Here is a tiny trained network, its code and every weight. The questions are about switching its units off for an input and a class, where a switched-off unit gives its printed mean instead of its output.

import numpy as np


def w(rows, s, z=0):
    codes = np.array(rows[::2]) - 128.0
    scale = np.full(codes.shape[1], s)
    scale[-1] = z or s
    return codes * scale


def f(y):
    return np.maximum(y, 0)


def log_softmax(a):
    a = a - a.max(-1, keepdims=True)
    return a - np.log(np.exp(a).sum(-1, keepdims=True))


def net(x, mask):
    res = np.array(x, float).reshape(1, 4) / 4 @ E
    y = f(res @ A[0][:, :-1].T + A[0][:, -1])
    res = res + np.where(mask, y, B[0][:, -1]) @ B[0][:, :-1]
    return log_softmax(res[-1] @ U[:, :-1].T + U[:, -1])


A, B = {}, {}
E = w([
[111,135,141,127,104,151,110,144,97],'x0',
[64,235,180,116,128,89,111,126,185],'x1',
[88,125,73,79,89,10,130,194,97],'x2',
[178,177,137,48,213,150,106,161,58],'x3',
],0.011)
A[0] = w([
[56,61,138,158,43,119,215,81,136,121],'n0',
[100,186,255,197,129,155,110,90,207,155],'n1',
[53,155,183,192,110,165,153,89,202,113],'n2',
[97,90,118,102,98,62,120,215,156,127],'n3',
[89,225,196,67,135,78,81,129,201,65],'n4',
[90,152,31,121,84,56,84,192,146,193],'n5',
[151,187,142,83,202,158,124,153,106,187],'n6',
[186,66,123,193,94,166,168,139,118,23],'n7',
[148,121,104,81,173,77,131,183,84,166],'n8',
[127,155,189,37,191,157,166,126,110,2],'n9',
[186,137,134,158,157,207,75,87,160,231],'n10',
[163,128,144,156,165,198,109,82,120,53],'n11',
[125,141,105,81,54,41,98,132,127,42],'n12',
[109,125,189,180,132,92,138,124,160,139],'n13',
[84,170,159,177,95,139,154,164,171,135],'n14',
[78,88,79,224,63,119,166,121,146,128],'n15',
[108,128,70,110,155,87,119,177,57,100],'n16',
[105,152,98,138,94,69,143,170,121,11],'n17',
[67,235,100,91,133,126,103,95,165,42],'n18',
[101,170,158,192,112,121,160,153,218,143],'n19',
],0.0085,0.0059)
B[0] = w([
[182,101,113,136,107,214,101,77,176,223],'n0',
[50,168,167,102,185,62,237,229,69,254],'n1',
[153,191,118,36,222,50,166,182,105,228],'n2',
[156,87,122,193,138,131,78,109,139,204],'n3',
[183,63,152,213,29,234,29,52,152,214],'n4',
[216,99,66,144,162,180,101,27,94,239],'n5',
[164,60,69,176,108,253,77,74,69,221],'n6',
[45,135,182,166,91,110,137,146,231,175],'n7',
[29,227,129,78,173,80,186,154,107,211],'n8',
[28,187,233,226,24,129,37,167,221,167],'n9',
[139,95,168,183,8,136,16,141,204,247],'n10',
[191,89,60,112,124,215,89,24,97,187],'n11',
[179,137,154,180,104,166,76,128,198,185],'n12',
[86,144,95,119,104,86,157,154,121,181],'n13',
[91,153,181,36,154,74,189,153,144,191],'n14',
[194,39,151,202,112,182,48,35,155,225],'n15',
[82,138,66,58,159,56,163,147,73,192],'n16',
[35,175,173,232,25,97,49,195,222,163],'n17',
[182,69,120,166,145,223,61,22,130,179],'n18',
[94,164,126,95,129,47,225,166,141,214],'n19',
],0.0071,0.011)
U = w([
[76,127,183,231,24,157,100,117,254,196],'0',
[213,70,52,167,117,231,110,6,82,4],'1',
[21,200,90,50,186,19,239,217,68,178],'2',
],0.0085,0.0038)

Each question gives the input, the list of numbers given to net, and the class t.
The units are the neurons (one row each of A and B). Each row of codes is followed by its name. A weight is (code - 128) times the scale printed after its matrix; where a second scale follows, it is the last column's (A, B and U).
mask holds one flag per neuron, in row order. A switched-off neuron (its flag False) gives its mean, the last column of its row in B, instead of its output. The means were averaged over made-up inputs and are rounded, as every weight is.
A unit's drop is (log p(t) with every unit on - log p(t) with that unit switched off) / (log p(t) with every unit on - log p(t) with every unit switched off).
The circuit of an input: a set's keep is (log p(t) with only the set's units on - log p(t) with every unit switched off) / (log p(t) with every unit on - log p(t) with every unit switched off). Starting from the 12 units with the biggest drops (on a tie, the unit counted first), units are removed one at a time, each time the one whose removal leaves the highest keep (on an exact tie, the one counted first), for as long as the keep stays at least 0.8.
circuit, biggest first: the units of the circuit, biggest drop first
most important unit: the unit with the biggest drop
top k neurons: the k neurons with the biggest drops, biggest first
drop when u is switched off: that unit's drop, to one decimal
input [0,-7,5,1], class 2: most important unit => n8
input [0,-3,1,-8], class 1: top 2 neurons => n15, n10
input [1,3,-7,-6], class 2: circuit, biggest first => n1, n2
input [5,-6,-7,-1], class 0: top 4 neurons => n7, n10, n5, n6
input [4,2,0,8], class 0: top 2 neurons => n9, n5
input [-2,1,0,8], class 0: top 2 neurons => n9, n5
input [-5,-2,1,-7], class 1: top 2 neurons => n10, n15
input [5,-1,-8,0], class 0: top 2 neurons => n10, n5
input [3,1,-6,0], class 2: top 3 neurons => n1, n4, n15
input [0,3,-4,7], class 0: top 3 neurons => n9, n5, n10
input [-6,-4,4,-8], class 1: top 4 neurons => n5, n15, n10, n0
input [-1,1,-4,8], class 0: top 2 neurons => n9, n5
input [6,-1,7,4], class 2: top 2 neurons => n8, n16
input [2,-2,-6,-1], class 0: most important unit => n10
input [-3,8,8,1], class 1: top 3 neurons => n5, n18, n10
input [8,8,4,1], class 1: drop when n9 is switched off => 0.2
input [0,-1,4,-1], class 1: drop when n15 is switched off => 0.0
input [-6,-5,-7,-4], class 0: drop when n10 is switched off => 0.2
